Below are the code and all the weights of a small trained network. Each question names an input and a target symbol and asks about switching units off, where a switched-off unit gives its printed mean instead of its output.

import numpy as np


def w(rows, s, z=0):
    codes = np.array(rows[::2]) - 128.0
    scale = np.full(codes.shape[1], s)
    scale[-1] = z or s
    return codes * scale


def f(y):
    return y / 2 * (1 + np.tanh(0.7978845608 * (y + 0.044715 * y**3)))


def softmax(a):
    e = np.exp(a - a.max(-1, keepdims=True))
    return e / e.sum(-1, keepdims=True)


def log_softmax(a):
    a = a - a.max(-1, keepdims=True)
    return a - np.log(np.exp(a).sum(-1, keepdims=True))


def net(x, mask):
    ids = ['ΔΞΦαγη'.index(c) for c in x.split()]
    T = len(ids)
    res = E[ids] + P[:T]
    u = 0
    for l in range(3):
        r = res
        for j in range(2):
            rows = slice(4 * j, 4 * j + 4)
            q, k, v = (r @ M[l][rows].T for M in (Q, K, V))
            z = softmax(np.where(np.tri(T) > 0, q @ k.T / 4**0.5, -1e9)) @ v
            o = O[l][rows]
            res = res + np.where(mask[u + j], z, o[:, -1]) @ o[:, :-1]
        u += 2
        y = f(res @ A[l][:, :-1].T + A[l][:, -1])
        res = res + np.where(mask[u : u + 4], y, B[l][:, -1]) @ B[l][:, :-1]
        u += 4
    return log_softmax(res[-1] @ U[:, :-1].T + U[:, -1])


Q, K, V, O, A, B = {}, {}, {}, {}, {}, {}
E = w([
[220,115,38,173,106,163,32],'Δ',
[88,100,174,168,141,188,150],'Ξ',
[161,85,29,196,10,126,153],'Φ',
[6,143,126,52,145,96,148],'α',
[216,26,130,121,120,115,151],'γ',
[78,24,132,97,199,47,121],'η',
],0.018)
P = w([
[62,146,195,26,126,180,110],'0',
[191,243,85,91,193,129,190],'1',
[31,81,190,49,110,150,95],'2',
[169,221,93,97,170,92,107],'3',
[95,65,118,113,174,223,176],'4',
[169,220,86,163,182,111,114],'5',
[39,42,119,112,111,146,133],'6',
[153,176,69,150,150,65,72],'7',
[82,21,63,156,160,195,173],'8',
[148,122,103,140,117,33,2],'9',
[22,11,79,158,75,127,152],'10',
],0.0086)
Q[0] = w([
[79,78,83,157,151,119,138],'L0H0',
[155,127,202,96,194,23,157],'L0H0',
[209,88,79,83,162,135,146],'L0H0',
[131,23,74,127,151,255,150],'L0H0',
[190,156,145,104,117,94,107],'L0H1',
[174,95,61,161,230,79,133],'L0H1',
[196,20,128,130,87,97,171],'L0H1',
[57,170,135,124,100,155,81],'L0H1',
],0.008)
K[0] = w([
[116,45,148,213,150,155,97],'L0H0',
[161,171,60,64,138,200,50],'L0H0',
[125,127,213,115,226,104,46],'L0H0',
[96,46,191,70,230,93,219],'L0H0',
[250,170,142,104,72,83,74],'L0H1',
[189,98,40,69,189,117,79],'L0H1',
[198,25,223,224,35,3,171],'L0H1',
[120,123,129,51,224,2,3],'L0H1',
],0.0059)
V[0] = w([
[112,197,116,122,71,167,66],'L0H0',
[110,98,86,120,111,130,80],'L0H0',
[141,64,112,93,153,113,112],'L0H0',
[131,108,66,227,222,98,9],'L0H0',
[51,125,41,87,172,52,156],'L0H1',
[106,173,227,80,136,73,151],'L0H1',
[161,49,50,104,153,70,253],'L0H1',
[49,209,194,203,126,57,130],'L0H1',
],0.0044)
O[0] = w([
[199,156,150,209,229,190,176,48],'L0H0',
[56,74,16,79,115,107,83,170],'L0H0',
[60,175,189,232,98,80,73,217],'L0H0',
[98,98,97,116,150,136,48,118],'L0H0',
[128,168,73,173,97,107,6,226],'L0H1',
[194,228,70,146,138,215,207,93],'L0H1',
[20,239,13,80,126,153,3,253],'L0H1',
[38,225,121,140,63,147,179,28],'L0H1',
],0.0048,0.0038)
A[0] = w([
[172,8,126,205,45,230,70,193],'L0N0',
[45,58,213,205,98,207,144,2],'L0N1',
[71,43,63,110,2,171,126,141],'L0N2',
[195,98,81,221,87,98,114,182],'L0N3',
],0.007,0.003)
B[0] = w([
[161,187,166,121,191,106,72,253],'L0N0',
[95,246,12,43,255,71,113,149],'L0N1',
[160,35,133,135,208,231,116,254],'L0N2',
[62,159,61,107,122,225,18,199],'L0N3',
],0.0074,0.0093)
Q[1] = w([
[98,113,135,128,178,148,70],'L1H0',
[126,121,142,169,155,88,125],'L1H0',
[118,171,37,144,107,104,70],'L1H0',
[192,196,2,120,42,31,50],'L1H0',
[153,83,115,86,67,202,146],'L1H1',
[160,154,148,162,178,119,44],'L1H1',
[128,153,112,78,163,193,78],'L1H1',
[141,59,206,134,68,110,147],'L1H1',
],0.0087)
K[1] = w([
[87,76,113,131,118,115,94],'L1H0',
[148,221,93,101,174,106,140],'L1H0',
[134,142,30,255,144,81,140],'L1H0',
[107,60,78,162,148,131,101],'L1H0',
[115,220,159,130,92,179,115],'L1H1',
[137,138,113,138,180,85,112],'L1H1',
[82,64,103,113,123,133,81],'L1H1',
[186,87,173,66,62,152,201],'L1H1',
],0.0092)
V[1] = w([
[118,142,206,134,81,109,93],'L1H0',
[69,94,125,112,132,64,191],'L1H0',
[191,130,189,84,80,136,113],'L1H0',
[82,136,150,158,227,123,113],'L1H0',
[24,66,109,170,162,77,143],'L1H1',
[105,113,174,51,38,97,203],'L1H1',
[98,36,88,43,166,187,216],'L1H1',
[149,203,148,90,95,254,123],'L1H1',
],0.007)
O[1] = w([
[77,54,178,186,161,95,253,98],'L1H0',
[140,17,43,134,151,95,56,83],'L1H0',
[128,104,94,225,246,167,98,98],'L1H0',
[117,76,74,93,91,134,130,169],'L1H0',
[191,168,123,75,113,140,116,142],'L1H1',
[155,90,64,138,165,156,216,2],'L1H1',
[171,130,112,53,104,125,211,149],'L1H1',
[110,174,153,80,192,205,83,137],'L1H1',
],0.006,0.019)
A[1] = w([
[88,138,91,124,93,167,164,136],'L1N0',
[105,83,148,106,97,251,133,135],'L1N1',
[136,178,82,152,64,102,127,249],'L1N2',
[118,179,50,163,89,142,171,148],'L1N3',
],0.012,0.0022)
B[1] = w([
[104,151,201,255,100,89,162,153],'L1N0',
[106,111,230,130,153,192,154,248],'L1N1',
[196,29,160,93,92,95,145,176],'L1N2',
[105,98,158,61,89,48,102,142],'L1N3',
],0.0095,0.012)
Q[2] = w([
[105,117,74,224,123,97,127],'L2H0',
[138,121,115,172,162,42,99],'L2H0',
[216,132,44,118,148,217,160],'L2H0',
[100,102,115,105,143,38,65],'L2H0',
[134,247,216,136,68,123,132],'L2H1',
[141,183,183,8,58,128,152],'L2H1',
[209,237,149,173,108,22,88],'L2H1',
[37,183,69,152,158,139,254],'L2H1',
],0.0062)
K[2] = w([
[102,220,29,96,115,122,178],'L2H0',
[186,65,130,99,207,117,170],'L2H0',
[255,203,122,131,121,151,136],'L2H0',
[108,134,28,80,150,77,151],'L2H0',
[77,189,186,166,29,184,92],'L2H1',
[82,111,185,87,27,135,81],'L2H1',
[216,217,183,119,78,129,45],'L2H1',
[66,249,137,62,179,54,210],'L2H1',
],0.0064)
V[2] = w([
[90,232,173,120,104,91,66],'L2H0',
[69,133,246,150,119,81,109],'L2H0',
[100,166,104,211,135,128,60],'L2H0',
[93,167,157,73,158,57,162],'L2H0',
[39,189,79,64,84,162,149],'L2H1',
[171,254,183,77,191,60,68],'L2H1',
[215,76,139,110,132,156,121],'L2H1',
[90,46,57,110,177,104,96],'L2H1',
],0.0076)
O[2] = w([
[134,121,137,131,156,112,91,198],'L2H0',
[91,79,132,195,99,127,87,253],'L2H0',
[181,209,130,183,103,174,80,113],'L2H0',
[139,99,106,94,169,127,157,119],'L2H0',
[62,45,120,171,99,182,126,132],'L2H1',
[128,138,41,123,197,112,86,225],'L2H1',
[176,225,109,166,129,106,165,171],'L2H1',
[70,71,163,1,173,148,159,94],'L2H1',
],0.0082,0.015)
A[2] = w([
[108,141,238,127,206,127,92,4],'L2N0',
[78,54,254,196,103,232,150,4],'L2N1',
[210,162,128,221,92,129,114,130],'L2N2',
[50,103,138,149,149,182,158,116],'L2N3',
],0.0058,0.0039)
B[2] = w([
[254,76,98,219,64,107,105,211],'L2N0',
[147,168,15,191,136,69,221,251],'L2N1',
[93,110,142,84,48,123,65,196],'L2N2',
[114,222,217,219,165,181,203,175],'L2N3',
],0.0085,0.017)
U = w([
[111,176,192,115,75,143,119,183],'Δ',
[71,210,93,104,202,147,110,158],'Ξ',
[238,218,43,114,147,166,182,10],'Φ',
[109,143,129,153,163,114,160,166],'α',
[254,84,107,127,143,49,167,184],'γ',
[67,41,143,130,125,137,117,4],'η',
],0.0071,0.0039)

Each question gives the input, a string of symbols that net reads in full, and the target symbol t.
The units are the heads (4 rows each of Q, K, V and O) and the neurons (one row each of A and B). Each row of codes is followed by its name. A weight is (code - 128) times the scale printed after its matrix; where a second scale follows, it is the last column's (O, A, B and U).
mask holds one flag per unit, layer by layer, with each layer's heads first. A switched-off unit (its flag False) gives its mean, the last column of its rows in O or B, instead of its output. The means were averaged over made-up inputs and are rounded, as every weight is.
A unit's drop is (log p(t) with every unit on - log p(t) with that unit switched off) / (log p(t) with every unit on - log p(t) with every unit switched off).
The circuit of an input: a set's keep is (log p(t) with only the set's units on - log p(t) with every unit switched off) / (log p(t) with every unit on - log p(t) with every unit switched off). Starting from the 12 units with the biggest drops (on a tie, the unit counted first), units are removed one at a time, each time the one whose removal leaves the highest keep (on an exact tie, the one counted first), for as long as the keep stays at least 0.8.
circuit, biggest first: the units of the circuit, biggest drop first
k most important neurons: the k neurons with the biggest drops, biggest first
k most important neurons of layer l: the k neurons of layer l with the biggest drops, biggest first
heads that matter: for each layer, one digit per head in row order, 1 if its drop is at least 0.15 and else 0, layers parted by /
drop of u: that unit's drop, to one decimal
input α α Φ Ξ, target Δ: circuit, biggest first	[L0N2 L2H1]
input Φ Φ α η γ α, target γ: heads that matter	00 / 01 / 10
input α Ξ γ γ Ξ Φ α α η α Δ, target Δ: 4 most important neurons	[L1N1 L0N2 L0N3 L0N0]
input η Δ γ Δ, target Ξ: heads that matter	00 / 00 / 01
input γ α α α Δ γ Φ α η Ξ, target γ: heads that matter	00 / 01 / 00
input η α γ α α Δ α Φ η, target η: 3 most important neurons	[L0N0 L2N1 L1N1]
input α γ α Ξ, target α: 2 most important neurons	[L0N0 L2N0]
input Δ α Φ α, target Δ: most important neuron of layer 1	[L1N2]
input α γ γ γ Ξ α, target η: heads that matter	00 / 01 / 01
input γ Ξ α α, target η: heads that matter	00 / 00 / 01
input Φ η Ξ α η Ξ Φ Δ, target Ξ: 2 most important neurons	[L0N3 L0N0]
input γ Δ Ξ Φ η Φ η γ α, target α: 4 most important neurons	[L2N1 L0N0 L2N3 L1N1]
input η Φ η Ξ, target γ: circuit, biggest first	[L1H1 L0N2 L1N2]
input η Δ α η γ α Φ α, target Δ: circuit, biggest first	[L2N1 L1N1 L2H1]
input Φ γ α γ Δ, target Δ: heads that matter	00 / 00 / 10
input α Δ Δ γ, target Ξ: 3 most important neurons of layer 0	[L0N2 L0N0 L0N3]
input α α α γ, target Φ: 2 most important neurons	[L1N1 L0N0]
input α Δ γ α α Φ γ α Δ γ, target Ξ: heads that matter	00 / 01 / 01
input Ξ η Ξ Φ, target Δ: 2 most important neurons	[L2N2 L0N3]
input Δ α Ξ, target Ξ: 2 most important neurons	[L0N1 L1N1]
input Δ Ξ Ξ α Φ γ Δ α Φ γ, target Δ: heads that matter	00 / 10 / 00
input α Φ α γ α Ξ, target Δ: most important neuron of layer 2	[L2N1]
input Φ η Δ α η, target η: 2 most important neurons	[L2N1 L0N0]
input α Δ Φ Ξ Φ γ, target Δ: heads that matter	00 / 00 / 00
input α γ α γ, target Φ: heads that matter	00 / 11 / 10
input γ Δ η α, target γ: heads that matter	00 / 01 / 00
input γ α α Ξ Ξ Ξ γ Δ Ξ, target Ξ: heads that matter	00 / 00 / 00
input α γ Φ α Φ, target Φ: drop of L2N0	0.2
input η γ Φ Φ, target Δ: drop of L1H0	0.1
input Φ Φ Δ η α γ α α α, target α: drop of L0N0	0.3
